[ 3.12 -0.71 -1.70  1.81 -6.24 -6.53 -3.71  4.38 -0.69] = K
[ 2.69  0.76 -2.80  0.42 -7.37 -5.18 -2.21  3.94  0.11] = L
[-0.31 -6.07  0.03  2.99 -2.21 -2.64 -8.35  4.22 -0.88] = G
[ 4.03  5.69 -1.04 -0.74 -3.25 -5.18  5.15 -0.11 -0.26] = U
[ 1.56  5.46  1.34 -1.17  3.03 -0.51  7.56 -3.68 -0.19] = E
[ 3.08  0.00 -2.32  1.19 -6.88 -5.99 -2.95  4.08 -0.45] = P
[-1.57  1.89  2.66 -1.21  6.71  3.52  5.09 -4.72 -0.14] = H
[-1.87 -1.15 -5.24 -2.05 -9.07  2.85 -4.01  3.85  2.48] = C
[ 4.66  5.13 -0.05  0.40 -1.99 -6.62  4.77 -0.10 -1.20] = R
has: [ 4.08 -2.95 -5.99 -6.88]
no
has: [ 4.66  5.13 -0.05]
yes
diff U: [ 4.03  5.69 -1.03 -0.74 -3.25 -5.18  5.15 -0.11 -0.26]
2, [-1.04]
has: [-5.18  5.15 -0.11 -0.26]
yes
has: [ 5.13 -0.05]
yes
has: [-6.53 -3.71  4.38 -0.69]
yes

[-7.64  1.27 -0.38  1.31]  bosed
[ 2.82  0.98 -4.95  2.96]  Gurek
[ 2.25  2.09 -4.85  3.72]  pav
[ 0.68  1.17 -1.97  6.34]  Zis
[-4.78 -2.85 -2.61 -3.19]  por
[-7.64  1.27  1.57  1.31]  rarur
diff por: [-4.78 -2.85 -2.60 -3.19]
2, [-2.61]
diff pav: [ 2.25  2.10 -4.85  3.72]
1, [2.09]
has: [ 6.34 -1.97]
no
has: [ 2.25  2.09 -4.84]
no
has: [-7.64  1.27 -0.38]
yes
has: [ 2.82  0.98 -4.95  2.96]
yes
has: [ 2.24  2.09 -4.85]
no

[ 7.30 -4.08 -0.33 -1.74 -3.36] -> rifod
[-1.07  4.99 -4.97 -1.06 -2.25] -> gedo
[-1.57 -8.02 -2.19  3.52 -1.10] -> tupi
[ 3.95  1.67  0.56 -2.19  2.63] -> Vamo
[ 5.10 -4.59  0.94  2.51  4.04] -> parim
[ 0.59 -1.26 -2.98  1.36  0.37] -> Niron
[-3.79 -6.24  4.91 -0.26  3.94] -> Rifa
[-2.58 -6.21  2.65 -0.57 -3.03] -> Bere
[ 2.19 -1.60  1.66  1.34  4.01] -> fil
diff fil: [ 2.20 -1.60  1.66  1.34  4.01]
0, [2.19]
has: [ 0.59 -1.26 -2.98  1.35]
no
diff rifod: [ 7.30 -4.08 -0.33 -1.75 -3.36]
3, [-1.74]
diff Rifa: [-3.79 -6.23  4.91 -0.26  3.94]
1, [-6.24]
has: [1.66 1.34]
yes

[-2.83  6.86  2.03  3.95  5.33  3.13  3.17  1.67  7.25  2.85  2.22] : sib
[ 0.70  2.61  2.96  3.55  1.70 -0.24 -1.72 -0.97 -2.60 -1.76 -1.92] : toz
[ 0.48 -0.97  2.10 -0.10 -3.16 -1.00  0.18  3.63  5.60  2.41  2.02] : Lon
[ 0.48 -0.97  2.10 -0.10 -3.16 -1.00  0.18  0.93 -0.90 -1.31  0.37] : depof
[-1.23  2.60  4.21  0.14  2.11  3.25  4.04  3.63  5.60  2.41  2.02] : tud
[-1.71  0.02  4.24  2.11 -0.54  1.24 -0.34  1.06  0.92  2.63  1.75] : Mipi
diff Lon: [ 0.49 -0.97  2.10 -0.10 -3.16 -1.00  0.18  3.63  5.60  2.41  2.02]
0, [0.48]
diff toz: [ 0.70  2.62  2.96  3.55  1.70 -0.24 -1.72 -0.97 -2.60 -1.76 -1.92]
1, [2.61]

[-0.39 -5.71 -4.34 -1.44  1.51  0.31 -0.50  2.93 -1.26  8.23 -4.45  6.18
  1.78 -3.42 -1.57  0.94  0.60 -1.83 -1.16  2.15  3.76  2.95 -9.33 -1.44
  4.74 -2.17 -1.19  1.46 -4.79] : gudi
[ 0.10 -2.18 -6.10  0.35 -2.03 -5.19 -0.76  4.54 -1.26  8.12 -7.06  1.65
  2.38 -3.46 -4.42  0.56  1.37 -1.99 -1.09 -0.01 -0.24  2.27 -4.84 -0.52
  3.78 -1.39 -2.86  4.47 -1.03] : mufe
[ 0.90  2.67 -3.18  0.38  0.16 -1.30 -0.38  5.50  1.83  3.28 -4.62  4.49
  1.71 -4.38  1.59  0.66  1.67 -2.31  0.41  5.02  1.69  1.83 -5.93 -1.84
  5.77 -0.32  0.69  7.68 -2.55] : Danun
[ 1.93  1.52 -4.43  0.80 -1.25 -1.82 -0.20  4.05 -5.45  4.85 -4.75  3.04
 -1.04  0.19  0.92  0.30  5.35 -1.40 -2.43  3.30  4.89  2.81 -4.80 -0.66
  5.18 -1.81 -0.61  4.58 -1.82] : zadez
has: [ 1.59 -4.38]
no
diff zadez: [ 1.93  1.52 -4.43  0.80 -1.25 -1.82 -0.20  4.05 -5.45  4.85 -4.75  3.04
 -1.04  0.19  0.92  0.30  5.35 -1.40 -2.43  3.30  4.89  2.81 -4.80 -0.66
  5.18 -1.81 -0.61  4.59 -1.82]
27, [4.58]
diff zadez: [ 1.93  1.52 -4.43  0.80 -1.25 -1.82 -0.20  4.05 -5.45  4.85 -4.75  3.04
 -1.04  0.19  0.92  0.30  5.35 -1.40 -2.43  3.29  4.89  2.81 -4.80 -0.66
  5.18 -1.81 -0.61  4.58 -1.82]
19, [3.30]
diff Danun: [ 0.90  2.67 -3.18  0.38  0.16 -1.30 -0.38  5.50  1.83  3.28 -4.62  4.49
  1.71 -4.38  1.59  0.67  1.67 -2.31  0.41  5.02  1.69  1.83 -5.93 -1.84
  5.77 -0.32  0.69  7.68 -2.55]
15, [0.66]

